Here is a tiny trained network, its code and every weight. The questions are about switching its units off for an input and a target symbol, where a switched-off unit gives its printed mean instead of its output.

import numpy as np


def w(rows, s, z=0):
    codes = np.array(rows[::2]) - 128.0
    scale = np.full(codes.shape[1], s)
    scale[-1] = z or s
    return codes * scale


def norm(h):
    return h / np.sqrt((h * h).mean(-1, keepdims=True) + 1e-5)


def f(y):
    return y / 2 * (1 + np.tanh(0.7978845608 * (y + 0.044715 * y**3)))


def softmax(a):
    e = np.exp(a - a.max(-1, keepdims=True))
    return e / e.sum(-1, keepdims=True)


def log_softmax(a):
    a = a - a.max(-1, keepdims=True)
    return a - np.log(np.exp(a).sum(-1, keepdims=True))


def net(x, mask):
    ids = ['δθμστφψω'.index(c) for c in x.split()]
    T = len(ids)
    res = E[ids] + P[:T]
    u = 0
    for l in range(2):
        r = norm(res)
        for j in range(2):
            rows = slice(3 * j, 3 * j + 3)
            q, k, v = (r @ M[l][rows].T for M in (Q, K, V))
            z = softmax(np.where(np.tri(T) > 0, q @ k.T / 3**0.5, -1e9)) @ v
            o = O[l][rows]
            res = res + np.where(mask[u + j], z, o[:, -1]) @ o[:, :-1]
        u += 2
        y = f(norm(res) @ A[l][:, :-1].T + A[l][:, -1])
        res = res + np.where(mask[u : u + 4], y, B[l][:, -1]) @ B[l][:, :-1]
        u += 4
    return log_softmax(norm(res)[-1] @ U[:, :-1].T + U[:, -1])


Q, K, V, O, A, B = {}, {}, {}, {}, {}, {}
E = w([
[178,171,62,56,141,149,85,237,54],'δ',
[118,34,148,88,40,142,145,135,253],'θ',
[71,180,164,125,116,203,148,121,193],'μ',
[183,199,44,88,72,76,199,62,122],'σ',
[71,178,164,92,163,7,112,137,196],'τ',
[241,149,250,134,91,158,162,120,75],'φ',
[42,154,80,177,150,217,137,129,150],'ψ',
[162,151,92,180,161,177,128,134,214],'ω',
],0.018)
P = w([
[189,146,138,14,241,179,150,2,129],'0',
[153,136,138,64,173,160,201,100,156],'1',
[148,152,116,86,148,158,157,150,182],'2',
[132,159,109,117,121,146,126,138,172],'3',
[113,166,108,140,92,131,107,140,175],'4',
[103,160,107,168,68,117,102,155,165],'5',
[90,154,109,197,40,112,95,167,141],'6',
[78,149,104,224,27,96,121,174,123],'7',
],0.0097)
Q[0] = w([
[76,99,43,113,153,143,45,182,209],'0.h1',
[83,199,88,95,102,171,253,54,189],'0.h1',
[147,115,132,191,171,83,178,124,162],'0.h1',
[159,53,187,78,131,48,161,68,37],'0.h2',
[140,136,57,1,53,107,155,171,145],'0.h2',
[177,110,197,162,135,178,185,102,94],'0.h2',
],0.01)
K[0] = w([
[93,151,107,218,68,111,141,233,148],'0.h1',
[158,169,62,110,42,101,194,52,148],'0.h1',
[148,129,97,199,182,76,94,129,122],'0.h1',
[63,65,143,98,248,185,151,105,222],'0.h2',
[86,152,150,197,111,104,91,114,193],'0.h2',
[163,86,142,62,230,119,155,74,77],'0.h2',
],0.011)
V[0] = w([
[107,158,56,209,132,76,136,105,117],'0.h1',
[120,125,101,95,161,66,115,93,146],'0.h1',
[128,162,156,155,88,78,204,80,117],'0.h1',
[235,141,164,145,96,177,122,153,100],'0.h2',
[178,127,128,128,181,62,56,254,156],'0.h2',
[145,148,42,19,104,130,90,191,91],'0.h2',
],0.0082)
O[0] = w([
[131,117,105,166,139,224,93,168,250,179],'0.h1',
[196,123,102,136,112,170,73,109,105,228],'0.h1',
[164,63,105,208,136,136,50,116,144,171],'0.h1',
[124,171,161,65,145,241,3,66,164,2],'0.h2',
[133,158,163,197,127,122,187,25,51,210],'0.h2',
[75,80,205,163,208,156,149,66,165,167],'0.h2',
],0.0067,0.0042)
A[0] = w([
[152,119,72,139,156,83,163,91,110,86],'0.n1',
[153,117,140,97,44,254,115,104,92,3],'0.n2',
[73,159,54,47,95,110,98,177,165,73],'0.n3',
[155,108,147,70,163,114,2,138,26,42],'0.n4',
],0.0087,0.0028)
B[0] = w([
[142,137,125,109,133,72,52,134,168,229],'0.n1',
[202,187,96,158,201,142,53,236,148,154],'0.n2',
[127,209,143,147,125,224,91,107,149,252],'0.n3',
[89,55,73,129,201,132,174,135,1,132],'0.n4',
],0.0092,0.0033)
Q[1] = w([
[222,168,151,183,109,141,181,163,129],'1.h1',
[111,144,250,128,206,127,121,146,87],'1.h1',
[123,152,132,123,124,55,104,127,178],'1.h1',
[202,115,216,123,134,116,120,169,90],'1.h2',
[114,113,211,69,201,161,153,160,155],'1.h2',
[144,55,65,181,81,189,134,127,114],'1.h2',
],0.014)
K[1] = w([
[205,138,197,191,150,132,72,187,118],'1.h1',
[150,181,172,64,123,138,198,103,34],'1.h1',
[101,99,96,238,54,62,188,143,138],'1.h1',
[170,120,158,14,173,163,107,58,119],'1.h2',
[101,152,124,15,169,218,183,65,170],'1.h2',
[124,71,126,86,140,179,6,96,171],'1.h2',
],0.011)
V[1] = w([
[111,196,5,136,111,137,138,77,61],'1.h1',
[140,132,66,167,173,127,111,77,202],'1.h1',
[209,129,104,114,14,113,218,12,175],'1.h1',
[86,137,2,142,155,107,156,104,44],'1.h2',
[34,224,159,143,159,131,55,201,149],'1.h2',
[180,143,99,114,140,154,71,193,88],'1.h2',
],0.0091)
O[1] = w([
[217,157,159,247,168,150,201,152,128,140],'1.h1',
[170,111,164,104,58,146,164,144,13,253],'1.h1',
[153,70,58,130,84,254,156,111,74,229],'1.h1',
[135,167,93,49,127,179,125,225,106,101],'1.h2',
[177,85,106,69,122,55,118,114,76,191],'1.h2',
[60,106,100,179,117,112,211,179,95,57],'1.h2',
],0.0094,0.0063)
A[1] = w([
[108,108,106,111,132,165,38,139,195,103],'1.n1',
[95,184,170,77,55,143,129,85,96,1],'1.n2',
[61,10,96,102,79,159,97,118,164,86],'1.n3',
[25,152,70,125,191,131,188,196,41,106],'1.n4',
],0.014,0.0055)
B[1] = w([
[109,108,116,126,111,141,85,128,121,252],'1.n1',
[82,130,183,145,108,128,135,145,88,194],'1.n2',
[107,40,164,105,115,108,194,191,157,251],'1.n3',
[116,157,94,131,250,106,123,168,73,214],'1.n4',
],0.023,0.0038)
U = w([
[99,170,233,124,96,135,128,105,48,84],'δ',
[88,125,140,241,159,99,135,22,202,176],'θ',
[173,116,98,100,117,8,122,61,121,153],'μ',
[119,143,107,108,113,151,2,130,160,119],'σ',
[236,122,105,169,106,169,167,103,123,138],'τ',
[99,133,74,150,211,110,137,153,89,162],'φ',
[119,21,153,111,131,118,139,167,173,146],'ψ',
[206,205,205,116,114,111,122,237,215,3],'ω',
],0.0063,0.0037)

Each question gives the input, a string of symbols that net reads in full, and the target symbol t.
The units are the heads (3 rows each of Q, K, V and O) and the neurons (one row each of A and B). Each row of codes is followed by its name. A weight is (code - 128) times the scale printed after its matrix; where a second scale follows, it is the last column's (O, A, B and U).
mask holds one flag per unit, layer by layer, with each layer's heads first. A switched-off unit (its flag False) gives its mean, the last column of its rows in O or B, instead of its output. The means were averaged over made-up inputs and are rounded, as every weight is.
A unit's drop is (log p(t) with every unit on - log p(t) with that unit switched off) / (log p(t) with every unit on - log p(t) with every unit switched off).
The circuit of an input: a set's keep is (log p(t) with only the set's units on - log p(t) with every unit switched off) / (log p(t) with every unit on - log p(t) with every unit switched off). Starting from all 12 units, units are removed one at a time, each time the one whose removal leaves the highest keep (on an exact tie, the one counted first), for as long as the keep stays at least 0.8.
units of the circuit, in order: the units of the circuit, biggest drop first
unit that matters most: the unit with the biggest drop
top k neurons: the k neurons with the biggest drops, biggest first
top k neurons in layer l: the k neurons of layer l with the biggest drops, biggest first
drop of u: that unit's drop, to one decimal
input τ ψ ω σ τ, target ω: units of the circuit, in order	(0.h2, 1.h2, 1.h1, 0.n3)
input μ θ τ μ τ, target σ: unit that matters most	0.h2
input ω σ τ θ τ, target ψ: top 2 neurons	(1.n3, 0.n1)
input ω σ τ τ ω μ, target ψ: units of the circuit, in order	(1.n3, 0.h2)
input τ δ τ, target φ: units of the circuit, in order	(1.h2, 0.h1, 1.n4)
input τ θ σ σ τ, target ψ: units of the circuit, in order	(1.h1, 1.n3, 0.h1, 0.h2)
input ψ ω φ, target ψ: units of the circuit, in order	(1.h1, 1.n3)
input σ ω ω ω σ ω ω, target ψ: units of the circuit, in order	(0.h2, 1.n3)
input μ μ τ τ δ ψ, target θ: units of the circuit, in order	(0.h2, 1.h1)
input ω μ τ ψ σ ω σ, target δ: units of the circuit, in order	(1.h1, 1.n2)
input τ ω φ τ, target δ: units of the circuit, in order	(1.n2, 0.n3)
input σ σ μ τ φ, target σ: units of the circuit, in order	(1.h1, 0.h2)
input τ μ τ σ θ σ, target ψ: units of the circuit, in order	(1.h1, 1.n3)
input τ ω σ φ ψ, target σ: units of the circuit, in order	(0.h2)
input ω σ σ μ ψ ψ, target ψ: units of the circuit, in order	(0.h2, 1.n3)
input μ τ θ ω δ, target φ: top 2 neurons	(0.n4, 1.n4)
input σ ω τ τ τ τ ψ, target ψ: units of the circuit, in order	(1.n3, 0.h2)
input τ ψ τ, target ω: top 2 neurons	(1.n4, 0.n3)
input τ τ φ τ, target θ: top 2 neurons	(0.n1, 1.n3)
input ω ω τ θ τ φ, target ω: top 2 neurons in layer 0	(0.n2, 0.n1)
input ω τ τ μ ω δ σ μ, target ψ: unit that matters most	0.h1
input τ σ μ μ δ σ δ ψ, target θ: drop of 0.h2	1.9
input θ σ τ, target μ: drop of 1.h1	0.1
input ω σ τ μ δ, target φ: drop of 1.n4	0.5
input μ μ τ τ σ τ, target τ: drop of 1.h1	0.6
